Here is a tiny trained network, its code and every weight. The questions are about switching its units off for an input and a class, where a switched-off unit gives its printed mean instead of its output.

import numpy as np


def w(rows, s, z=0):
    codes = np.array(rows[::2]) - 128.0
    scale = np.full(codes.shape[1], s)
    scale[-1] = z or s
    return codes * scale


def f(y):
    return np.maximum(y, 0)


def log_softmax(a):
    a = a - a.max(-1, keepdims=True)
    return a - np.log(np.exp(a).sum(-1, keepdims=True))


def net(x, mask):
    res = np.array(x, float).reshape(1, 5) / 4 @ E
    y = f(res @ A[0][:, :-1].T + A[0][:, -1])
    res = res + np.where(mask, y, B[0][:, -1]) @ B[0][:, :-1]
    return log_softmax(res[-1] @ U[:, :-1].T + U[:, -1])


A, B = {}, {}
E = w([
[33,156,85,154,174],'x0',
[125,128,131,127,125],'x1',
[120,210,170,64,127],'x2',
[80,61,251,111,254],'x3',
[96,71,99,35,106],'x4',
],0.0069)
A[0] = w([
[153,61,46,187,119,106],'N1',
[156,178,169,207,128,21],'N2',
[135,252,137,48,112,57],'N3',
[26,184,41,159,149,57],'N4',
[120,110,50,51,115,160],'N5',
[192,205,102,201,152,136],'N6',
[127,178,77,120,73,4],'N7',
[240,120,146,111,78,39],'N8',
[171,142,40,139,96,36],'N9',
[122,93,95,62,113,17],'N10',
],0.014,0.0039)
B[0] = w([
[103,101,165,234,100,221],'N1',
[45,65,103,75,107,188],'N2',
[119,70,135,253,113,239],'N3',
[210,71,192,70,79,235],'N4',
[65,207,115,109,85,254],'N5',
[62,193,113,94,88,232],'N6',
[116,133,150,100,202,218],'N7',
[189,88,209,83,79,218],'N8',
[124,124,135,114,220,234],'N9',
[58,67,91,80,114,185],'N10',
],0.024,0.0068)
U = w([
[117,113,165,102,246,137],'0',
[177,109,152,94,91,92],'1',
[83,138,98,102,97,74],'2',
[132,110,127,200,120,98],'3',
[133,145,134,128,119,247],'4',
[157,184,105,137,117,150],'5',
[183,162,66,131,147,95],'6',
],0.013,0.011)

Each question gives the input, the list of numbers given to net, and the class t.
The units are the neurons (one row each of A and B). Each row of codes is followed by its name. A weight is (code - 128) times the scale printed after its matrix; where a second scale follows, it is the last column's (A, B and U).
mask holds one flag per neuron, in row order. A switched-off neuron (its flag False) gives its mean, the last column of its row in B, instead of its output. The means were averaged over made-up inputs and are rounded, as every weight is.
A unit's drop is (log p(t) with every unit on - log p(t) with that unit switched off) / (log p(t) with every unit on - log p(t) with every unit switched off).
The circuit of an input: a set's keep is (log p(t) with only the set's units on - log p(t) with every unit switched off) / (log p(t) with every unit on - log p(t) with every unit switched off). Starting from all 10 units, units are removed one at a time, each time the one whose removal leaves the highest keep (on an exact tie, the one counted first), for as long as the keep stays at least 0.8.
circuit, biggest first: the units of the circuit, biggest drop first
most important unit: the unit with the biggest drop
top k neurons: the k neurons with the biggest drops, biggest first
drop when u is switched off: that unit's drop, to one decimal
input [4,-3,1,2,-1], class 1: most important unit -> N9
input [-1,-5,7,4,3], class 3: circuit, biggest first -> [N3, N7]
input [-6,3,7,-4,-8], class 2: top 2 neurons -> [N6, N2]
input [3,-1,-2,-1,-8], class 2: top 2 neurons -> [N6, N2]
input [-2,-3,-2,-4,4], class 0: top 2 neurons -> [N9, N6]
input [-3,-1,-5,3,-7], class 2: circuit, biggest first -> [N2, N6]
input [0,-4,7,6,-7], class 2: circuit, biggest first -> [N2, N9]
input [-3,6,-7,7,-8], class 2: circuit, biggest first -> [N2, N9]
input [3,-2,8,6,-1], class 3: top 2 neurons -> [N3, N9]
input [6,5,5,-6,2], class 0: top 2 neurons -> [N7, N9]
input [5,6,-2,-2,-6], class 2: top 3 neurons -> [N6, N8, N2]
input [5,8,-8,-4,-8], class 2: top 3 neurons -> [N6, N2, N3]
input [1,1,5,-7,0], class 0: top 3 neurons -> [N7, N9, N1]
input [-4,8,4,-8,6], class 0: top 2 neurons -> [N9, N7]
input [1,-3,-8,4,3], class 3: circuit, biggest first -> [N1]
input [4,1,6,-8,5], class 0: top 2 neurons -> [N7, N9]
input [-3,-7,-7,4,3], class 3: top 2 neurons -> [N1, N9]
input [8,4,5,0,-6], class 1: top 2 neurons -> [N4, N5]
input [-2,-2,8,-7,-2], class 3: drop when N3 is switched off -> 3.9
input [-1,-3,2,-3,-8], class 2: most important unit -> N6
input [6,-2,6,-5,-4], class 1: drop when N4 is switched off -> 3.2
input [-8,7,4,7,0], class 1: drop when N7 is switched off -> 0.8
